[[-1.63  2.95  1.25  1.43 -0.84  0.68]
 [-1.14  6.21  2.64  1.49 -1.32  0.85]
 [ 1.27 -0.43 -1.11  0.59  3.56 -0.73]] --> 6.21

[[ 0.79  1.25  1.16 -1.94  4.47  2.56]
 [ 4.01 -2.54  4.17  5.88 -2.88 -6.69]] --> -2.54

[[-0.67  6.01 -2.16 -1.18 -3.07  0.27 -1.01]
 [ 0.55 -1.79 -2.16 -1.18 -3.07  0.42  0.44]
 [ 1.66  1.19  1.59 -1.18  1.42  0.42 -1.01]] --> -1.79

[[ 0.36 -1.21  0.00 -0.05  0.45 -1.05]
 [-3.75  0.56 -1.40 -1.30  4.35 -3.23]
 [ 1.17  1.30  1.76  0.87 -3.43  5.15]] --> 0.56

[[ 5.07 -1.45 -0.86 -2.35]
 [ 2.21 -0.30  0.28 -1.93]] --> -0.30

[[-2.54 -5.90 -2.31 -2.44  0.73 -1.29  0.90]
 [ 1.71  2.69 -5.51  3.13  1.17  0.47 -1.21]
 [ 1.90  1.91  0.23  1.17  3.00  1.60 -5.76]] --> 2.69
---
[[ 0.47 -0.10 -0.69 -0.51 -1.71]
 [ 1.68 -0.17  2.59 -1.16 -2.01]
 [-5.18 -4.39  3.44 -0.56 -2.02]] ans = 0.47

[-1.47 -6.18  1.82  4.41 -4.45] ans = -1.47

[-1.59 -1.64  4.97 -1.32 -1.95] ans = -1.59

[[ 1.71 -1.79 -3.65 -2.69  5.22  1.30 -5.37]
 [ 5.70  1.71  2.89  5.09 -1.28  1.91 -1.84]] ans = 1.71

[ 4.20  0.83 -1.11  0.32  5.81 -5.82] ans = 4.20

[-4.95 -4.57 -3.69 -3.52] ans = -4.95

[[ 1.66 -0.05  0.11  0.34  3.49  6.68]
 [ 5.39  5.30  0.81  0.04  0.00  0.78]] ans = 1.66

[-0.43  0.02  4.72 -0.36  3.12  5.25  1.14] ans = -0.43

[[ 1.15  0.69 -0.51 -0.17]
 [-5.03 -2.41 -0.16 -1.14]] ans = 1.15
---
[[-0.23 -1.78 -4.18  1.39 -5.82  1.65]
 [ 0.12 -0.05 -0.22  0.11  0.09  0.24]
 [ 0.29  1.55  1.31 -0.23  1.31 -1.30]] yields -0.23, -1.30

[-3.58 -1.63 -1.71  5.19  2.79] yields -3.58, 2.79

[[-0.96  1.48  0.63  1.43 -0.33 -2.27  2.25]
 [ 2.78  0.92 -2.37 -0.31  3.54 -5.67  2.33]
 [-2.93 -0.70  6.64  2.82 -2.52  0.30 -1.37]] yields -0.96, -1.37

[ 1.11  2.51  5.42 -0.30  0.12] yields 1.11, 0.12

[ 5.60 -3.85  0.39  3.59  1.96 -1.75] yields 5.60, -1.75

[[-2.48  1.63  0.23  1.11 -0.17  0.80  0.18]
 [-3.46 -0.15 -3.51  1.51  4.97 -1.85 -2.03]
 [-0.28  1.58  0.10  0.33  1.06  0.85 -0.24]] yields -2.48, -0.24
---
[[ 1.89 -0.39 -0.79  2.71  0.61  3.97  2.26 -0.52  1.64 -3.01  0.46]
 [ 0.90 -0.76  0.11  2.63  2.62  3.44  2.78 -0.41  1.45 -3.72  0.25]
 [-1.19  3.41  1.04 -2.02 -3.10 -3.95  1.37  3.95  2.92 -1.26  0.29]
 [-3.37  1.06 -6.10  1.22  0.46  1.51 -1.45  0.38  1.48  5.82  5.05]
 [ 1.73 -0.40 -0.06  2.05  0.06  2.83  1.39 -0.83  0.42 -1.13 -0.63]
 [ 0.05 -1.06  0.36  1.83 -1.03  1.14 -1.79 -0.01 -0.71  2.24 -1.27]
 [ 2.75 -2.12  1.32  1.60  4.07  2.74  3.06  0.41  1.94 -3.04 -1.22]
 [-1.10 -3.49 -0.47 -2.30 -2.13  0.01 -1.21  0.44  4.60 -1.07  1.62]
 [-0.08 -0.74 -0.12  1.74 -1.00  1.00 -1.27 -0.12 -0.64  1.94 -1.09]
 [-1.97 -1.35 -0.20 -1.60 -0.51 -0.76 -0.80  0.57  2.77 -0.48  1.69]
 [-0.72 -1.81  2.34  1.07 -1.83 -0.65 -3.72 -0.33 -1.63  3.49 -3.33]] -> -0.08

[[ 2.90 -2.28  0.17  0.63 -0.10  2.65  0.55 -2.23  1.44  1.00 -1.07  1.01
   0.21 -0.72 -2.86  1.23]
 [ 5.00 -1.67  0.85  1.00  2.13  0.48  1.72 -3.38 -0.50  1.01 -0.58  0.25
  -0.55 -2.31 -2.93  1.00]
 [ 0.00 -2.50  0.27  0.29  1.59 -1.78 -1.96 -1.03  0.21 -0.11 -1.98 -0.52
  -0.75 -0.24 -5.25  0.84]
 [ 4.35  0.12 -4.02 -0.09  1.86  0.50  3.30  0.43  1.76  3.00 -1.44  0.75
  -0.25  0.05 -0.87  0.75]
 [ 2.63  1.31 -0.19  0.22 -1.87  0.55 -1.49  1.22 -0.32  0.51 -0.28 -3.21
  -0.54 -3.24  3.74 -1.57]
 [ 0.00 -1.47  0.42  0.71 -1.96 -2.72 -0.10  0.69  0.99  0.08  1.62 -1.54
  -0.64 -2.91 -1.39 -0.09]
 [-2.37 -0.94 -0.51 -0.04  1.50  0.15 -3.13 -0.15 -0.21  0.59 -1.28 -0.90
   0.62 -2.41  0.63  0.43]
 [-2.20  0.06 -0.92 -2.00  3.37  1.18 -1.78 -2.10  0.02 -0.12 -1.85 -1.32
   0.65  1.18  2.41 -0.35]] -> 0.00

[[-0.97 -0.15 -0.25  1.22 -0.89  2.46 -0.08  2.74 -0.47  1.22 -0.87  3.60
   4.82 -2.64  2.65]
 [-1.11 -0.20 -0.36  1.09 -0.44  2.93 -0.36  2.90 -0.35  1.44 -1.47  4.10
   5.22 -2.33  2.38]
 [-1.42  2.56  0.28  5.13  6.16  2.02  2.13 -1.87  1.42 -0.32  5.04  2.72
  -3.66  4.81  0.67]
 [-2.35 -1.87 -0.64  2.18 -3.33 -0.47  0.70  2.39  0.64  0.36  1.44  2.39
   2.61 -3.37  5.81]
 [-0.17 -1.76 -1.72  2.26 -1.10 -2.34  2.80  0.10  0.50 -3.21 -2.49 -2.23
  -0.67  3.32  3.25]
 [ 0.88  0.12 -0.74  0.64  0.07  1.82 -2.04 -2.19  0.08 -2.26 -6.38  2.12
  -0.85  2.30  0.30]
 [-2.87 -0.46  0.42 -0.37 -1.47  0.24 -1.64  0.22  2.21  3.28  0.38  4.97
   1.98 -2.39 -2.58]] -> -0.17

[[-3.75 -0.97 -0.42 -2.56 -0.21  1.08  2.35  2.79 -3.66  0.91  1.21]
 [ 4.63 -0.82 -1.60  0.45  3.14 -0.21 -1.31  1.27 -0.83 -1.09  0.25]
 [-2.00 -3.16 -1.89  1.28 -1.41 -0.44 -2.11 -1.48 -1.67  0.15 -1.11]
 [ 2.26 -0.48 -1.37  0.91 -0.17  1.23  0.30 -0.46 -4.41 -0.90 -3.87]
 [-2.62 -2.04  2.66  0.68  4.69  0.86  1.15  1.42 -1.31  0.71  1.73]] -> -2.00

[[ 2.13  1.60  0.28  4.11 -1.41 -0.85 -0.40 -2.44 -3.17 -1.01 -1.58 -2.97]
 [-1.01 -0.36 -1.39  2.81 -0.94  2.54 -1.99  1.05  0.85 -1.44 -1.29 -0.28]
 [-0.01 -0.13  6.30  0.41 -1.41 -1.90 -2.26  0.49  2.04  2.88 -0.05 -0.69]
 [-2.34 -1.62  0.63  0.75  1.62 -1.46  0.29 -5.01 -2.20 -0.52  1.74 -1.44]
 [-0.18  1.82  3.93  0.63 -0.02 -0.49  1.13 -3.06 -0.69  3.97 -1.06 -1.34]
 [-2.74  2.06  0.79 -0.03  3.19  0.96  2.65 -0.19 -1.65 -0.88 -1.33 -0.83]
 [ 1.81 -1.83 -1.67 -2.19 -0.97 -0.88 -0.14  0.47 -0.29  0.03  1.76  2.04]
 [ 0.39  3.70  1.13 -1.77  0.90 -0.86  2.35  0.92  0.70 -0.11 -0.57  0.41]] -> -2.74
